Below is a small trained network, with its code and all its weights. Each question gives an input and a target symbol and asks what happens when units are switched off, that is, made to give their printed mean instead of their output.

import numpy as np


def w(rows, s, z=0):
    codes = np.array(rows[::2]) - 128.0
    scale = np.full(codes.shape[1], s)
    scale[-1] = z or s
    return codes * scale


def f(y):
    return y / 2 * (1 + np.tanh(0.7978845608 * (y + 0.044715 * y**3)))


def softmax(a):
    e = np.exp(a - a.max(-1, keepdims=True))
    return e / e.sum(-1, keepdims=True)


def log_softmax(a):
    a = a - a.max(-1, keepdims=True)
    return a - np.log(np.exp(a).sum(-1, keepdims=True))


def net(x, mask):
    ids = ['ΓΔΛΣΨΩαεζηθξπτφ'.index(c) for c in x.split()]
    T = len(ids)
    res = E[ids] + P[:T]
    u = 0
    for l in range(2):
        r = res
        for j in range(2):
            rows = slice(2 * j, 2 * j + 2)
            q, k, v = (r @ M[l][rows].T for M in (Q, K, V))
            z = softmax(np.where(np.tri(T) > 0, q @ k.T / 2**0.5, -1e9)) @ v
            o = O[l][rows]
            res = res + np.where(mask[u + j], z, o[:, -1]) @ o[:, :-1]
        u += 2
        y = f(res @ A[l][:, :-1].T + A[l][:, -1])
        res = res + np.where(mask[u : u + 8], y, B[l][:, -1]) @ B[l][:, :-1]
        u += 8
    return log_softmax(res[-1] @ U[:, :-1].T + U[:, -1])


Q, K, V, O, A, B = {}, {}, {}, {}, {}, {}
E = w([
[108,149,72,163,177,141,72],'Γ',
[142,224,127,100,149,149,121],'Δ',
[192,153,90,70,92,143,114],'Λ',
[248,125,213,118,245,114,17],'Σ',
[107,185,151,120,91,136,70],'Ψ',
[171,167,141,129,79,173,130],'Ω',
[138,124,196,51,59,92,121],'α',
[40,168,187,106,135,121,86],'ε',
[130,112,45,115,210,93,134],'ζ',
[134,119,116,136,190,157,199],'η',
[138,186,169,118,198,165,205],'θ',
[133,160,75,103,206,157,178],'ξ',
[206,89,49,100,109,143,148],'π',
[107,115,174,14,132,64,128],'τ',
[109,104,152,118,105,129,120],'φ',
],0.017)
P = w([
[154,121,126,151,122,141,110],'0',
[126,151,88,178,122,117,117],'1',
[143,101,131,181,117,107,161],'2',
[163,151,133,132,123,122,145],'3',
[100,75,120,126,205,199,89],'4',
[125,103,62,4,109,146,103],'5',
],0.021)
Q[0] = w([
[93,121,113,28,89,145,158],'L0H0',
[163,77,184,128,59,91,255],'L0H0',
[102,200,196,196,217,161,85],'L0H1',
[50,38,142,187,232,145,103],'L0H1',
],0.0061)
K[0] = w([
[180,108,153,87,163,167,51],'L0H0',
[79,112,118,92,100,168,175],'L0H0',
[105,115,106,136,158,173,67],'L0H1',
[186,119,182,72,255,101,78],'L0H1',
],0.009)
V[0] = w([
[175,123,103,71,232,177,66],'L0H0',
[35,159,52,2,119,234,114],'L0H0',
[26,70,83,41,129,192,209],'L0H1',
[75,131,107,187,47,158,132],'L0H1',
],0.0048)
O[0] = w([
[120,191,129,109,254,55,157,213],'L0H0',
[36,215,124,45,234,217,43,104],'L0H0',
[121,17,81,219,91,215,87,1],'L0H1',
[119,86,116,209,202,111,129,115],'L0H1',
],0.0059,0.0032)
A[0] = w([
[90,122,36,68,181,143,231,2],'L0N0',
[14,172,254,195,73,113,106,119],'L0N1',
[118,120,23,31,38,108,163,171],'L0N2',
[128,195,84,161,52,104,152,248],'L0N3',
[137,113,225,57,98,62,117,92],'L0N4',
[87,125,51,140,190,19,155,97],'L0N5',
[236,80,68,116,180,121,151,243],'L0N6',
[175,118,137,89,199,144,97,156],'L0N7',
],0.0058,0.0047)
B[0] = w([
[86,167,126,95,72,135,88,161],'L0N0',
[154,98,111,117,104,99,115,163],'L0N1',
[35,180,113,126,104,143,163,215],'L0N2',
[110,127,210,169,114,73,167,220],'L0N3',
[86,119,130,149,134,160,102,167],'L0N4',
[121,86,145,166,109,125,114,160],'L0N5',
[73,100,254,86,144,141,120,255],'L0N6',
[121,105,127,160,137,135,104,207],'L0N7',
],0.011,0.0057)
Q[1] = w([
[60,194,57,88,86,136,171],'L1H0',
[92,195,193,170,118,4,210],'L1H0',
[143,63,49,158,170,212,106],'L1H1',
[141,136,216,171,138,85,124],'L1H1',
],0.012)
K[1] = w([
[199,12,98,126,98,85,227],'L1H0',
[250,84,189,55,134,215,2],'L1H0',
[16,192,53,168,114,122,187],'L1H1',
[102,178,143,82,132,226,30],'L1H1',
],0.009)
V[1] = w([
[17,33,133,85,214,160,191],'L1H0',
[208,160,165,196,150,188,213],'L1H0',
[162,159,97,204,218,124,64],'L1H1',
[103,252,145,87,144,178,135],'L1H1',
],0.013)
O[1] = w([
[196,128,120,132,128,176,92,8],'L1H0',
[129,3,115,127,121,83,128,218],'L1H0',
[120,133,155,63,102,105,79,114],'L1H1',
[97,113,54,107,117,153,120,254],'L1H1',
],0.024,0.0036)
A[1] = w([
[90,95,169,86,254,134,95,164],'L1N0',
[180,100,34,145,169,170,115,193],'L1N1',
[137,116,181,61,104,31,25,114],'L1N2',
[167,47,145,75,101,169,98,14],'L1N3',
[183,201,126,241,120,210,95,88],'L1N4',
[40,85,19,106,67,191,59,245],'L1N5',
[14,124,176,68,113,25,190,2],'L1N6',
[94,245,156,179,151,194,165,46],'L1N7',
],0.0061,0.0047)
B[1] = w([
[172,130,121,178,52,90,171,174],'L1N0',
[145,184,138,170,25,116,186,163],'L1N1',
[102,88,147,103,127,254,216,193],'L1N2',
[96,190,82,187,129,119,85,159],'L1N3',
[112,73,117,79,223,138,154,178],'L1N4',
[176,195,171,96,136,78,149,198],'L1N5',
[176,158,90,153,190,164,56,254],'L1N6',
[76,49,90,117,27,91,19,177],'L1N7',
],0.0092,0.027)
U = w([
[128,119,167,62,92,162,174,210],'Γ',
[184,138,83,17,110,93,145,139],'Δ',
[108,199,98,119,67,133,254,142],'Λ',
[148,141,122,120,102,145,136,93],'Σ',
[126,216,120,157,190,158,131,158],'Ψ',
[159,72,119,115,145,98,97,137],'Ω',
[42,123,116,178,76,167,182,57],'α',
[118,158,167,129,39,99,67,157],'ε',
[231,137,142,118,145,140,44,82],'ζ',
[197,127,137,184,54,149,83,103],'η',
[159,101,95,89,17,96,161,85],'θ',
[225,201,93,121,75,130,116,114],'ξ',
[174,155,83,167,135,206,178,91],'π',
[142,123,30,126,86,199,99,3],'τ',
[160,162,243,165,105,87,149,232],'φ',
],0.0051,0.0063)

Each question gives the input, a string of symbols that net reads in full, and the target symbol t.
The units are the heads (2 rows each of Q, K, V and O) and the neurons (one row each of A and B). Each row of codes is followed by its name. A weight is (code - 128) times the scale printed after its matrix; where a second scale follows, it is the last column's (O, A, B and U).
mask holds one flag per unit, layer by layer, with each layer's heads first. A switched-off unit (its flag False) gives its mean, the last column of its rows in O or B, instead of its output. The means were averaged over made-up inputs and are rounded, as every weight is.
A unit's drop is (log p(t) with every unit on - log p(t) with that unit switched off) / (log p(t) with every unit on - log p(t) with every unit switched off).
The circuit of an input: a set's keep is (log p(t) with only the set's units on - log p(t) with every unit switched off) / (log p(t) with every unit on - log p(t) with every unit switched off). Starting from the 12 units with the biggest drops (on a tie, the unit counted first), units are removed one at a time, each time the one whose removal leaves the highest keep (on an exact tie, the one counted first), for as long as the keep stays at least 0.8.
units of the circuit, in order: the units of the circuit, biggest drop first
top k neurons: the k neurons with the biggest drops, biggest first
heads that matter: for each layer, one digit per head in row order, 1 if its drop is at least 0.15 and else 0, layers parted by /
input α Ω Ψ ε π, target Ω: top 3 neurons	(L1N6; L0N3; L0N6)
input τ Ω Γ, target τ: heads that matter	00 / 11
input θ α α α ε Ψ, target α: heads that matter	00 / 01
input η α Σ ξ, target Γ: units of the circuit, in order	(L1H1; L1N2)
input θ Γ Λ α ε Ω, target Λ: units of the circuit, in order	(L1H1; L0N2; L1N5)
input π Λ ε Ψ, target π: units of the circuit, in order	(L0N6; L1H0; L1H1)
input ε π Ψ Ψ, target ε: heads that matter	00 / 10
input π ζ θ Λ, target π: units of the circuit, in order	(L0N6; L1H0; L1H1)
input ζ Ω ζ Ω ε, target Ω: units of the circuit, in order	(L1H0; L0N3; L0N2; L1N1)
input Λ ε Ω, target Λ: units of the circuit, in order	(L1H1; L1N6; L1N7)
input ε Ω ξ Ψ Γ Δ, target ξ: heads that matter	00 / 10
input τ ε π, target τ: units of the circuit, in order	(L1H0; L1N7; L1H1)
input θ Λ Ψ ε, target θ: top 2 neurons	(L0N6; L1N6)
input ε π Ψ Σ φ θ, target Γ: units of the circuit, in order	(L1N2; L1H1)
input τ ε ε Λ α, target ε: units of the circuit, in order	(L1H0; L1N7; L0N1)
input π φ Ω Λ τ, target φ: heads that matter	11 / 01
input ε ε η, target ε: units of the circuit, in order	(L1H0; L1N7; L0N1)
input π Ω ε, target π: units of the circuit, in order	(L0N6; L1H1; L1H0)
input Λ ε Γ π Ψ, target ε: units of the circuit, in order	(L1H0; L1N7; L1N6)
input Δ θ Ω, target Δ: heads that matter	00 / 01
input Λ Ω φ α, target Λ: top neuron	(L0N6)
input ζ θ φ, target ζ: heads that matter	00 / 11
input Ω ε Δ φ Λ Σ, target Γ: heads that matter	10 / 01
input Ω ε π ξ, target Ω: heads that matter	00 / 10
